(in the rows, 128 means zero)
Each row is followed by its group and then its class within the group.
[145 118 140 138  89 142 131 141 133 137 133 158 139 114 104 153 104 138
 118 110 140 138 118 153 121 145 125 124 116 151 146  45 147 127 117 119
 128 135  92 128 110 129 128 126  74 138 148 146 155 113 130 104 110 104
 114 140 126 107 132 144  99 163 133 123 111 138 119 116 146 135 152 112
 129 116 121 142 122] | J419/J214
[135 126 118 145 113 136 139 129 101 122 109 134 140 123 133 146 121 133
  93 125  68 105 122 106 110 128 120 136  89  94 151 135 136  99 103 143
 114 136  94 109 137 119  82  99 107 156  74 138 125 134 137 108 145 103
 170 141 136 140 131 149 124 124 130 135  84 123 122 129 103 149 141  98
 121 127 129 136 121] | J859/J233
[121 135 116 169 107 118 143 136  97 123 116 162 127 143 140 143 117 121
 129 119  66 132 128 126 117 134 133 135 103 109 127 124 138 127  98 122
 121 147 114 108 124 123 145 105  79 147 115 153 170 129 141 108 134 106
 142 137 134 119 150 132 130 141 135 136  88 129 108 119 142 176 187 109
 119 126 132 133 136] | J859/J64
[147 157 131 138 102 132 133 140 124 133 132 157 147 129 130 175  98 139
 118 122  78 134 131 126 126 133 124 154  90 118 175 125 115 117 119 138
 126 124  98 134 129 132  94 130  99 142 115 151 157 140 132 114 151 125
 136 141 131 107 131 146 123 154 112 129  63  96 105 127 120 154 148 107
 134 122 131 132 127] | J859/J233
[151 143 137 142 116 142 134 135 116 120 113 127 147 108 139 154 117 119
 116 150  54 138 116 121 123 133 115 119 113 116 133 122 138 106 109 118
 107 146  95  96 129 134  19  87 132 149  86 130 126 139 132 103 162 109
 157 140 143 112 135 158 119 152 140 137  75 128 120 125 105 155 167  98
 133 122 125 154 130] | J859/J233
[127 128 131 111 101 131 131 151 121 130 117 147 149 122 130 156 115 106
 110 123  86 136 116 117 137 112 128 126 118 130 135 198 132 111  98 128
 122 140 111  95 120 133  72 113  88 140 100 158 173 130 120 118  79 116
 150 128 132 144 145 152 126 150 136 123  89 122 108 127 114 160 155 105
 131 149 126 147 123] | J859/J92
[142 150 122 139 118 154 146 141 126 167 105 148 121 112 132 166 118 115
 113 116  75 132 120 109 117 148  58 124 110 107 157 123 132 114 135 156
 105 156  92 120 140 111  98 128  86 135 108 178 132 130 132  99 161  84
 141 124 126 118 147 139 127 157 124 131  94 122 111 117 111 152 154  89
 126 130 126 139 120] | J859/J233
[148 131 136 123 121 158 123 140 124 145 132 141 127 118 120 122 125 131
 170 136 118 150 158 104 138 164 132 133 118 116 108 128 134 155 135 105
 152 131  85 118 125 133  41 163 134  99 110 123 149 146 128 124 252 175
 153 111 145  95 167 187 137 129 123 144 114 143 108 129 146 133 147  98
 151 114 144 167 126] | J466/J593
[140 124 122 119 108 131 136 152 123 125 121 147 154 108 132 158 112 133
 116 139  69 127 129 115 143 119 125 141 135 130 140 128 128  66 109 133
 131 145 101  95 134 113  55 107 100 143 125 189 187 131 129 101  97 146
 135 127 130 106 142 124 125 150 154 121  96 126  84 124 112 147 154 109
 126 111 140 127 129] | J859/J92
[173 136 130 143  97 139 136 123 131 141 125 169 140 113 118 152 110 124
 142 116 137 116 115 126 124 142 188 134  96 151 127 119 126 121 114 107
 121 136  87 105 134 120  90 142  77 142 100 128 162 143 118 114 177  84
 137 142  97  94 146 151 114 185 101 127 111 142 124 128 135 153 126  94
 141 117 134 147 131] | J419/J297
[133 114 125 105  98 133 128 129 162 125 122 153 147 117 116 148 115 140
 130 117 110 138 121 124 132 159 148 128 162 143 157 116 122 121 110 142
 128 138 109 119 128 131  80 134 105 116 149 143 173 128 129 117  85 124
 117 126 127 112 143 143 118 173 156 117 111 128 107 118 129 144 144 102
 146 138 151 136 123] | J419/J214
[148 129 122 139  92 111 124 128 135 137 127 151 140 124 116 154 109 142
 141 119 130 117 121 126 127 131 134 133 116 119 133 127 128 127 122  77
 126 139 107 122 126 133 126 157  94 134 142 144 176 121 114 107  86  95
 129 125 122 115 141 147 114 148 135 119 105 132 108 130 140 161 150  96
 145 116 119 140 125] | J419/J214
